[[141 122 133 129 124]
 [142 123 129 136 119]
 [138 127 127 128 130]
 [131 135 127 127 130]
 [149 123 127 128 126]]
|
[[122 133]
 [123 129]]

[[156 138 131]
 [147 135 130]]
|
[[138 131]
 [135 130]]

[[139 147 157 140 143]
 [146 143 137 144 143]
 [149 139 139 140 147]
 [139 149 153 144 142]
 [144 144 147 143 141]]
|
[[147 157]
 [143 137]]

[[125 146 132]
 [115 143 111]
 [136 133 120]
 [126 122 134]
 [138 114 106]]
|
[[146 132]
 [143 111]]

[[108 100 118 107]
 [142 151 131 108]]
|
[[100 118]
 [151 131]]

[[146 108 113 116]
 [138 132 139 122]
 [147  99 110 122]]
|
[[108 113]
 [132 139]]
---
[[132 143 122 127 104 122 138 133 133 122 139 114 125 130]
 [128 122 112 124 124 114 135 143 121 136 130 135 124 108]
 [134 139 128 130 100 124 136 126 143 120 141 111 120 131]
 [129 118 110 128 127 120 132 135 125 133 121 131 125 104]
 [120 128 134 126 124 124 133 128 127 130 136 125 124 128]
 [121 125 119 124 132 125 138 131 122 128 128 137 124 110]]
|
[[121 125 119 124 132 125 138 131 122 128 128 137 124 110]
 [120 128 134 126 124 124 133 128 127 130 136 125 124 128]
 [129 118 110 128 127 120 132 135 125 133 121 131 125 104]
 [134 139 128 130 100 124 136 126 143 120 141 111 120 131]
 [128 122 112 124 124 114 135 143 121 136 130 135 124 108]
 [132 143 122 127 104 122 138 133 133 122 139 114 125 130]]

[[127 108 115 117]
 [129 155 127 127]
 [120 136 115 140]
 [125 141 123 129]]
|
[[125 141 123 129]
 [120 136 115 140]
 [129 155 127 127]
 [127 108 115 117]]

[[128 147 152 141 128 132 146 130 122 125]
 [127 126 126 114 126 120 130 136 117 131]
 [125  98 120 108 131 133 124 119 130 132]
 [129 102 114 129 124 126 131 126 129 133]
 [132 126 137 113 135 125 140 142 120 128]
 [131 132 142 126 122 115 117 125 120 127]
 [126 132 124 133 130 100 127 129 133 131]
 [124 113 126 135 135 130 114 137 125 127]
 [131 145 123 138 126 143 125 129 135 130]]
|
[[131 145 123 138 126 143 125 129 135 130]
 [124 113 126 135 135 130 114 137 125 127]
 [126 132 124 133 130 100 127 129 133 131]
 [131 132 142 126 122 115 117 125 120 127]
 [132 126 137 113 135 125 140 142 120 128]
 [129 102 114 129 124 126 131 126 129 133]
 [125  98 120 108 131 133 124 119 130 132]
 [127 126 126 114 126 120 130 136 117 131]
 [128 147 152 141 128 132 146 130 122 125]]

[[133 116 129 110 122 121 107 118 134 124]
 [126 112 117 106 128 132 119 122 128 131]
 [137 111 130 126 137 123 118 121 125 122]
 [125 108 129 120 119 124 122 116 124 112]
 [120  99 114 123 117 131 126 112 114 120]
 [120 107 118 114 128 135 113 115 134 117]
 [133 110 126 110 129 136 115 119 130 127]]
|
[[133 110 126 110 129 136 115 119 130 127]
 [120 107 118 114 128 135 113 115 134 117]
 [120  99 114 123 117 131 126 112 114 120]
 [125 108 129 120 119 124 122 116 124 112]
 [137 111 130 126 137 123 118 121 125 122]
 [126 112 117 106 128 132 119 122 128 131]
 [133 116 129 110 122 121 107 118 134 124]]

[[129 134 151]
 [116 130 136]
 [123 136 121]
 [127 127 113]]
|
[[127 127 113]
 [123 136 121]
 [116 130 136]
 [129 134 151]]

[[124 136 118 131 138 129 152 115]
 [118 120 138 133 127 132 129 137]
 [134 133 121 131 136 124 135 110]]
|
[[134 133 121 131 136 124 135 110]
 [118 120 138 133 127 132 129 137]
 [124 136 118 131 138 129 152 115]]

[[117 125 128 108 135 128 128 141 113 139 144]
 [121 123 138 104 141 127 141 145 118 148 141]
 [113 137 119 124 142 144 133 132 109 127 139]]
|
[[113 137 119 124 142 144 133 132 109 127 139]
 [121 123 138 104 141 127 141 145 118 148 141]
 [117 125 128 108 135 128 128 141 113 139 144]]
---
[[117 118 136 140 144 118 119]
 [138 122 128 124 128 144 134]
 [149 112 125 122 122 147 134]
 [128 119 108 132 106 135 121]]
|
[[138 122 128 124 128 144 134]
 [128 119 108 132 106 135 121]
 [117 118 136 140 144 118 119]
 [149 112 125 122 122 147 134]]

[[123 138 123 105 129 127 118 120 136 129 141]
 [122 139 131 111 137 129 120 118 131 126 142]]
|
[[122 139 131 111 137 129 120 118 131 126 142]
 [123 138 123 105 129 127 118 120 136 129 141]]

[[129 109 141 142 133 129 129 139]
 [143 148 112 128 119 136 116 131]
 [132 130 136 121 127 125 153 135]
 [114 108 128 136 120 134 110 114]]
|
[[143 148 112 128 119 136 116 131]
 [132 130 136 121 127 125 153 135]
 [129 109 141 142 133 129 129 139]
 [114 108 128 136 120 134 110 114]]

[[126 129 124 130 124 130 127 130 125]
 [115 139 129 155 104 121 129 136 131]
 [126 127 123 127 126 128 132 130 125]
 [133 135 114 106 139 144 125 133 102]
 [128 120 118 126 125 135 126 124 129]]
|
[[115 139 129 155 104 121 129 136 131]
 [133 135 114 106 139 144 125 133 102]
 [126 129 124 130 124 130 127 130 125]
 [126 127 123 127 126 128 132 130 125]
 [128 120 118 126 125 135 126 124 129]]

[[126 139 120 134 113]
 [129 135 128 136 115]
 [120 138 139 130 139]
 [135 149 123 118 141]
 [114 122 137 142 138]
 [108 134 124 112 115]]
|
[[135 149 123 118 141]
 [126 139 120 134 113]
 [120 138 139 130 139]
 [129 135 128 136 115]
 [108 134 124 112 115]
 [114 122 137 142 138]]

[[141 116 124 121 140 129 131 150]
 [131 132 101 118 118 131 132 107]
 [128 145 109 125 127 116 137 114]
 [107 122 143 140 124 136 138 129]
 [108 123 136 144 125 135 139 140]
 [126 129 106 123 125 131 135 109]
 [133 151 131 130 124 109 119 127]
 [114 124 129 139 118 135 136 141]
 [108 120 144 131 120 136 133 121]]
|
[[133 151 131 130 124 109 119 127]
 [128 145 109 125 127 116 137 114]
 [131 132 101 118 118 131 132 107]
 [126 129 106 123 125 131 135 109]
 [114 124 129 139 118 135 136 141]
 [108 123 136 144 125 135 139 140]
 [107 122 143 140 124 136 138 129]
 [108 120 144 131 120 136 133 121]
 [141 116 124 121 140 129 131 150]]
